Here is a tiny trained network, its code and every weight. The questions are about switching its units off for an input and a target symbol, where a switched-off unit gives its printed mean instead of its output.

import numpy as np


def w(rows, s, z=0):
    codes = np.array(rows[::2]) - 128.0
    scale = np.full(codes.shape[1], s)
    scale[-1] = z or s
    return codes * scale


def f(y):
    return y / 2 * (1 + np.tanh(0.7978845608 * (y + 0.044715 * y**3)))


def softmax(a):
    e = np.exp(a - a.max(-1, keepdims=True))
    return e / e.sum(-1, keepdims=True)


def log_softmax(a):
    a = a - a.max(-1, keepdims=True)
    return a - np.log(np.exp(a).sum(-1, keepdims=True))


def net(x, mask):
    ids = ['βγζθλμξπστφψω'.index(c) for c in x.split()]
    T = len(ids)
    res = E[ids] + P[:T]
    r = res
    for j in range(3):
        rows = slice(3 * j, 3 * j + 3)
        q, k, v = (r @ M[0][rows].T for M in (Q, K, V))
        z = softmax(np.where(np.tri(T) > 0, q @ k.T / 3**0.5, -1e9)) @ v
        o = O[0][rows]
        res = res + np.where(mask[j], z, o[:, -1]) @ o[:, :-1]
    y = f(res @ A[0][:, :-1].T + A[0][:, -1])
    res = res + np.where(mask[3:27], y, B[0][:, -1]) @ B[0][:, :-1]
    return log_softmax(res[-1] @ U[:, :-1].T + U[:, -1])


Q, K, V, O, A, B = {}, {}, {}, {}, {}, {}
E = w([
[64,174,101],'β',
[138,95,212],'γ',
[131,134,173],'ζ',
[194,6,65],'θ',
[92,71,151],'λ',
[102,76,162],'μ',
[168,161,110],'ξ',
[105,44,182],'π',
[74,181,66],'σ',
[160,54,127],'τ',
[120,93,191],'φ',
[123,78,205],'ψ',
[141,139,206],'ω',
],0.024)
P = w([
[140,80,253],'0',
[92,66,197],'1',
[48,55,146],'2',
[43,45,118],'3',
[48,43,101],'4',
[90,72,158],'5',
],0.0049)
Q[0] = w([
[5,154,104],'h1',
[172,98,136],'h1',
[74,104,83],'h1',
[74,139,147],'h2',
[113,37,238],'h2',
[100,105,181],'h2',
[186,17,131],'h3',
[107,50,120],'h3',
[136,150,132],'h3',
],0.015)
K[0] = w([
[19,161,69],'h1',
[223,52,157],'h1',
[108,65,28],'h1',
[101,172,58],'h2',
[182,68,1],'h2',
[192,179,14],'h2',
[94,149,178],'h3',
[85,92,64],'h3',
[96,117,173],'h3',
],0.0097)
V[0] = w([
[99,164,33],'h1',
[59,127,139],'h1',
[207,98,198],'h1',
[2,186,142],'h2',
[94,128,190],'h2',
[168,202,34],'h2',
[161,225,183],'h3',
[90,153,147],'h3',
[133,111,73],'h3',
],0.0095)
O[0] = w([
[144,161,128,59],'h1',
[229,144,158,157],'h1',
[118,112,73,163],'h1',
[171,147,227,92],'h2',
[213,130,189,155],'h2',
[1,116,147,11],'h2',
[146,145,125,57],'h3',
[122,178,161,134],'h3',
[127,97,105,106],'h3',
],0.0088,0.011)
A[0] = w([
[133,83,115,106],'n1',
[52,150,132,212],'n2',
[137,194,77,153],'n3',
[167,187,134,179],'n4',
[8,103,138,124],'n5',
[91,77,185,73],'n6',
[193,128,221,179],'n7',
[113,122,55,18],'n8',
[148,47,133,40],'n9',
[103,84,52,179],'n10',
[112,230,134,51],'n11',
[79,224,207,101],'n12',
[166,71,196,154],'n13',
[160,145,39,163],'n14',
[59,136,64,19],'n15',
[112,131,105,255],'n16',
[160,157,191,155],'n17',
[111,247,182,57],'n18',
[65,137,70,54],'n19',
[119,139,195,126],'n20',
[180,172,136,169],'n21',
[192,176,103,213],'n22',
[150,211,50,239],'n23',
[118,55,177,66],'n24',
],0.011,0.0069)
B[0] = w([
[167,145,146,162],'n1',
[197,112,242,158],'n2',
[208,170,144,143],'n3',
[45,107,129,168],'n4',
[135,178,191,189],'n5',
[129,197,111,164],'n6',
[71,155,76,253],'n7',
[139,184,95,157],'n8',
[177,136,71,186],'n9',
[42,71,146,195],'n10',
[83,170,64,139],'n11',
[195,119,157,154],'n12',
[108,113,124,226],'n13',
[131,109,116,174],'n14',
[177,225,67,161],'n15',
[93,5,253,157],'n16',
[78,165,79,191],'n17',
[195,136,34,150],'n18',
[214,242,72,159],'n19',
[101,153,87,158],'n20',
[84,96,123,181],'n21',
[59,102,206,191],'n22',
[209,161,247,166],'n23',
[212,204,82,183],'n24',
],0.0072,0.019)
U = w([
[90,128,109,121],'β',
[87,62,129,163],'γ',
[163,216,144,69],'ζ',
[101,128,75,173],'θ',
[79,122,107,178],'λ',
[115,133,107,154],'μ',
[231,131,118,137],'ξ',
[73,179,87,123],'π',
[124,100,191,222],'σ',
[104,143,92,43],'τ',
[6,121,117,3],'φ',
[51,121,120,69],'ψ',
[120,129,114,159],'ω',
],0.013,0.0038)

Each question gives the input, a string of symbols that net reads in full, and the target symbol t.
The units are the heads (3 rows each of Q, K, V and O) and the neurons (one row each of A and B). Each row of codes is followed by its name. A weight is (code - 128) times the scale printed after its matrix; where a second scale follows, it is the last column's (O, A, B and U).
mask holds one flag per unit, heads first, then neurons. A switched-off unit (its flag False) gives its mean, the last column of its rows in O or B, instead of its output. The means were averaged over made-up inputs and are rounded, as every weight is.
A unit's drop is (log p(t) with every unit on - log p(t) with that unit switched off) / (log p(t) with every unit on - log p(t) with every unit switched off).
The circuit of an input: a set's keep is (log p(t) with only the set's units on - log p(t) with every unit switched off) / (log p(t) with every unit on - log p(t) with every unit switched off). Starting from the 12 units with the biggest drops (on a tie, the unit counted first), units are removed one at a time, each time the one whose removal leaves the highest keep (on an exact tie, the one counted first), for as long as the keep stays at least 0.8.
circuit, biggest first: the units of the circuit, biggest drop first
k most important neurons: the k neurons with the biggest drops, biggest first
which heads matter: for each layer, one digit per head in row order, 1 if its drop is at least 0.15 and else 0, layers parted by /
input π φ ψ β ω, target π: circuit, biggest first : h2, n7, n17, n20
input π π ξ σ γ, target ζ: circuit, biggest first : h2, n24, n10, n6
input π ω π π τ λ, target γ: most important neuron : n7
input ψ π γ ξ π, target σ: circuit, biggest first : h2, n7, n2, n5
input ξ ζ φ, target σ: circuit, biggest first : h2, n7, n2, n17
input ω γ π β σ ψ, target ζ: 4 most important neurons : n24, n6, n10, n5
input σ ζ π γ, target ζ: 2 most important neurons : n24, n10
input σ ψ β π ξ γ, target σ: circuit, biggest first : h2, n7, n2, n17
input π ξ π λ, target σ: circuit, biggest first : h2, n7, n2, n5
input ξ γ π π γ, target σ: 4 most important neurons : n7, n2, n17, n5
input ω ξ ψ, target σ: circuit, biggest first : h2, n7, n2, n17
input π ζ π ψ σ, target ζ: 2 most important neurons : n23, n3
input π φ ω τ μ, target γ: which heads matter : 010
input ω μ σ σ, target ζ: circuit, biggest first : h1
input ω φ ξ π μ, target σ: circuit, biggest first : h2, n7, n2, n5
input β β π λ, target π: which heads matter : 110
input π λ τ, target γ: which heads matter : 010
input π σ β π τ π, target γ: circuit, biggest first : h2, n19, n15, n7
input π ξ ψ τ π, target γ: 2 most important neurons : n10, n7
input ω τ π σ τ, target γ: which heads matter : 000
input π σ τ ξ, target σ: which heads matter : 000
input φ σ φ ω π λ, target ζ: which heads matter : 010
